Below is a small trained network, with its code and all its weights. Each question gives an input and a class and asks what happens when units are switched off, that is, made to give their printed mean instead of their output.

import numpy as np


def w(rows, s, z=0):
    codes = np.array(rows[::2]) - 128.0
    scale = np.full(codes.shape[1], s)
    scale[-1] = z or s
    return codes * scale


def f(y):
    return y / 2 * (1 + np.tanh(0.7978845608 * (y + 0.044715 * y**3)))


def log_softmax(a):
    a = a - a.max(-1, keepdims=True)
    return a - np.log(np.exp(a).sum(-1, keepdims=True))


def net(x, mask):
    res = np.array(x, float).reshape(1, 5) / 4 @ E
    y = f(res @ A[0][:, :-1].T + A[0][:, -1])
    res = res + np.where(mask, y, B[0][:, -1]) @ B[0][:, :-1]
    return log_softmax(res[-1] @ U[:, :-1].T + U[:, -1])


A, B = {}, {}
E = w([
[141,200,124,56,202],'x0',
[102,150,113,125,3],'x1',
[106,179,201,131,117],'x2',
[229,81,136,39,74],'x3',
[44,125,169,118,158],'x4',
],0.011)
A[0] = w([
[132,78,173,89,129,121],'neuron 1',
[143,91,168,159,49,93],'neuron 2',
[196,134,141,93,137,178],'neuron 3',
[103,98,179,195,109,208],'neuron 4',
[93,135,87,82,175,142],'neuron 5',
[132,156,54,217,108,87],'neuron 6',
[98,199,215,78,130,243],'neuron 7',
[240,105,163,147,152,109],'neuron 8',
[109,186,111,116,136,146],'neuron 9',
[122,109,73,149,250,158],'neuron 10',
[177,136,88,82,201,231],'neuron 11',
[129,161,29,204,94,135],'neuron 12',
[141,43,147,107,104,132],'neuron 13',
[150,133,91,160,92,160],'neuron 14',
[118,128,126,107,210,105],'neuron 15',
[103,43,112,175,105,158],'neuron 16',
[102,177,25,150,94,174],'neuron 17',
[121,110,148,177,59,87],'neuron 18',
[219,143,141,93,113,181],'neuron 19',
[93,89,84,116,171,78],'neuron 20',
[117,111,149,124,53,29],'neuron 21',
[191,164,96,100,165,255],'neuron 22',
[129,202,136,113,99,253],'neuron 23',
],0.014,0.0052)
B[0] = w([
[118,116,48,156,142,157],'neuron 1',
[85,171,125,159,182,195],'neuron 2',
[113,93,90,44,92,191],'neuron 3',
[210,215,83,29,166,201],'neuron 4',
[109,48,180,134,66,182],'neuron 5',
[68,162,88,200,192,192],'neuron 6',
[79,117,122,47,145,223],'neuron 7',
[113,84,79,52,54,198],'neuron 8',
[122,115,139,104,87,171],'neuron 9',
[100,127,181,207,173,248],'neuron 10',
[96,64,127,169,86,226],'neuron 11',
[25,133,75,117,209,204],'neuron 12',
[160,171,82,134,195,178],'neuron 13',
[108,115,138,124,139,167],'neuron 14',
[80,108,216,146,78,195],'neuron 15',
[255,173,80,149,193,196],'neuron 16',
[37,74,79,110,150,199],'neuron 17',
[135,199,133,135,160,188],'neuron 18',
[151,103,105,62,127,211],'neuron 19',
[157,144,181,184,111,162],'neuron 20',
[56,187,155,137,164,171],'neuron 21',
[39,77,114,119,29,210],'neuron 22',
[169,60,150,14,150,198],'neuron 23',
],0.0088,0.014)
U = w([
[255,200,79,146,139,85],'0',
[162,184,206,229,117,29],'1',
[128,228,228,90,137,113],'2',
[103,231,36,159,182,111],'3',
[111,108,60,30,74,254],'4',
[25,104,171,190,103,113],'5',
],0.0093,0.0035)

Each question gives the input, the list of numbers given to net, and the class t.
The units are the neurons (one row each of A and B). Each row of codes is followed by its name. A weight is (code - 128) times the scale printed after its matrix; where a second scale follows, it is the last column's (A, B and U).
mask holds one flag per neuron, in row order. A switched-off neuron (its flag False) gives its mean, the last column of its row in B, instead of its output. The means were averaged over made-up inputs and are rounded, as every weight is.
A unit's drop is (log p(t) with every unit on - log p(t) with that unit switched off) / (log p(t) with every unit on - log p(t) with every unit switched off).
The circuit of an input: a set's keep is (log p(t) with only the set's units on - log p(t) with every unit switched off) / (log p(t) with every unit on - log p(t) with every unit switched off). Starting from the 12 units with the biggest drops (on a tie, the unit counted first), units are removed one at a time, each time the one whose removal leaves the highest keep (on an exact tie, the one counted first), for as long as the keep stays at least 0.8.
units of the circuit, in order: the units of the circuit, biggest drop first
unit that matters most: the unit with the biggest drop
k most important neurons: the k neurons with the biggest drops, biggest first
drop when u is switched off: that unit's drop, to one decimal
input [-5,-4,-6,-2,7], class 1: unit that matters most : neuron 10
input [-1,7,5,7,6], class 2: units of the circuit, in order : [neuron 21; neuron 22]
input [0,-4,-2,0,-3], class 5: units of the circuit, in order : [neuron 4; neuron 10]
input [4,-6,-1,2,-3], class 5: units of the circuit, in order : [neuron 10; neuron 11]
input [0,1,4,-2,7], class 4: 2 most important neurons : [neuron 10; neuron 7]
input [-5,-7,-7,7,7], class 0: 2 most important neurons : [neuron 16; neuron 13]
input [4,6,-2,-6,3], class 4: 2 most important neurons : [neuron 10; neuron 23]
input [5,3,8,-3,2], class 4: 2 most important neurons : [neuron 7; neuron 10]
input [7,-3,2,-1,-3], class 5: 3 most important neurons : [neuron 10; neuron 4; neuron 15]
input [0,3,-8,-4,6], class 3: 3 most important neurons : [neuron 16; neuron 22; neuron 11]
input [-4,7,8,1,1], class 2: drop when neuron 23 is switched off : 0.1
input [7,2,8,-3,7], class 4: drop when neuron 18 is switched off : 0.2
input [-7,5,7,1,8], class 2: drop when neuron 16 is switched off : -0.1
input [-5,-6,6,-7,-4], class 3: most important neuron : [neuron 4]
